Below is a small trained network, with its code and all its weights. Each question gives an input and a class and asks what happens when units are switched off, that is, made to give their printed mean instead of their output.

import numpy as np


def w(rows, s, z=0):
    codes = np.array(rows[::2]) - 128.0
    scale = np.full(codes.shape[1], s)
    scale[-1] = z or s
    return codes * scale


def norm(h):
    return h / np.sqrt((h * h).mean(-1, keepdims=True) + 1e-5)


def f(y):
    return np.maximum(y, 0)


def log_softmax(a):
    a = a - a.max(-1, keepdims=True)
    return a - np.log(np.exp(a).sum(-1, keepdims=True))


def net(x, mask):
    res = np.array(x, float).reshape(1, 5) / 4 @ E
    u = 0
    for l in range(2):
        y = f(norm(res) @ A[l][:, :-1].T + A[l][:, -1])
        res = res + np.where(mask[u : u + 4], y, B[l][:, -1]) @ B[l][:, :-1]
        u += 4
    return log_softmax(norm(res)[-1] @ U[:, :-1].T + U[:, -1])


A, B = {}, {}
E = w([
[98,126,185,150,155,97,189,179,116,167,2,155],'x0',
[100,118,80,70,132,131,99,126,221,189,73,196],'x1',
[110,112,113,121,169,95,153,140,158,150,63,118],'x2',
[154,124,121,161,106,132,176,155,108,24,67,144],'x3',
[150,194,209,63,128,50,110,118,60,157,237,64],'x4',
],0.0049)
A[0] = w([
[181,114,104,162,128,168,77,109,71,54,188,159,5],'L0N0',
[126,113,50,156,2,169,122,85,78,74,158,118,6],'L0N1',
[128,188,105,57,189,117,154,55,173,206,125,173,58],'L0N2',
[124,146,166,139,119,81,157,167,104,108,117,83,107],'L0N3',
],0.005,0.0028)
B[0] = w([
[152,130,117,99,96,208,159,171,206,111,198,94,247],'L0N0',
[118,231,178,149,48,182,243,203,163,94,119,97,255],'L0N1',
[136,102,186,51,127,158,41,152,160,154,81,116,238],'L0N2',
[172,132,197,113,76,2,102,132,128,135,95,119,223],'L0N3',
],0.0082,0.0032)
A[1] = w([
[202,101,124,138,38,170,97,118,104,101,205,69,1],'L1N0',
[122,197,167,90,196,155,174,145,201,134,134,95,17],'L1N1',
[89,133,21,134,132,229,152,159,75,114,90,197,215],'L1N2',
[166,156,102,117,154,101,95,106,58,153,253,81,35],'L1N3',
],0.0053,0.00076)
B[1] = w([
[119,168,100,140,137,177,190,51,163,112,204,138,254],'L1N0',
[141,93,144,80,34,246,148,169,141,132,175,143,204],'L1N1',
[47,156,106,193,235,70,124,139,117,65,138,171,208],'L1N2',
[113,57,2,152,208,165,152,90,33,148,59,156,216],'L1N3',
],0.0078,0.0047)
U = w([
[189,163,203,148,88,29,159,153,72,118,53,79,100],'0',
[120,96,137,23,138,167,2,153,223,189,112,128,248],'1',
[157,100,14,120,215,165,155,26,43,158,160,101,15],'2',
[67,124,48,233,237,119,124,144,183,104,76,196,67],'3',
[143,238,104,143,77,236,188,132,203,56,221,87,205],'4',
],0.0088,0.0011)

Each question gives the input, the list of numbers given to net, and the class t.
The units are the neurons (one row each of A and B). Each row of codes is followed by its name. A weight is (code - 128) times the scale printed after its matrix; where a second scale follows, it is the last column's (A, B and U).
mask holds one flag per neuron, layer by layer. A switched-off neuron (its flag False) gives its mean, the last column of its row in B, instead of its output. The means were averaged over made-up inputs and are rounded, as every weight is.
A unit's drop is (log p(t) with every unit on - log p(t) with that unit switched off) / (log p(t) with every unit on - log p(t) with every unit switched off).
The circuit of an input: a set's keep is (log p(t) with only the set's units on - log p(t) with every unit switched off) / (log p(t) with every unit on - log p(t) with every unit switched off). Starting from all 8 units, units are removed one at a time, each time the one whose removal leaves the highest keep (on an exact tie, the one counted first), for as long as the keep stays at least 0.8.
circuit, biggest first: the units of the circuit, biggest drop first
most important unit: the unit with the biggest drop
k most important neurons: the k neurons with the biggest drops, biggest first
k most important neurons of layer l: the k neurons of layer l with the biggest drops, biggest first
drop of u: that unit's drop, to one decimal
input [-1,3,-2,-2,-2], class 1: circuit, biggest first	[L0N2]
input [3,-2,-5,-7,-1], class 2: circuit, biggest first	[L0N1, L1N3]
input [-2,7,-5,1,8], class 1: 2 most important neurons	[L0N2, L1N2]
input [5,-6,5,-7,-4], class 0: 4 most important neurons	[L1N3, L1N2, L1N0, L0N0]
input [5,-2,-8,5,-1], class 0: 2 most important neurons	[L0N3, L1N1]
input [0,-4,4,-3,0], class 0: 2 most important neurons of layer 1	[L1N0, L1N2]
input [-8,5,7,6,-4], class 3: 2 most important neurons	[L1N2, L0N0]
input [3,3,-2,3,0], class 3: 2 most important neurons	[L0N3, L0N1]
input [1,7,4,3,0], class 1: 2 most important neurons	[L0N2, L1N3]
input [2,1,-3,3,7], class 0: 2 most important neurons	[L0N3, L0N0]
input [2,5,-3,2,0], class 1: 2 most important neurons of layer 0	[L0N2, L0N1]
input [-3,-3,5,2,5], class 2: drop of L0N1	0.1
input [-8,8,4,3,8], class 1: drop of L1N2	0.1
input [1,1,-3,-4,8], class 2: drop of L1N3	0.6
input [-3,4,-1,4,-6], class 3: most important unit	L1N2
input [3,-8,3,0,-2], class 0: drop of L1N1	0.0
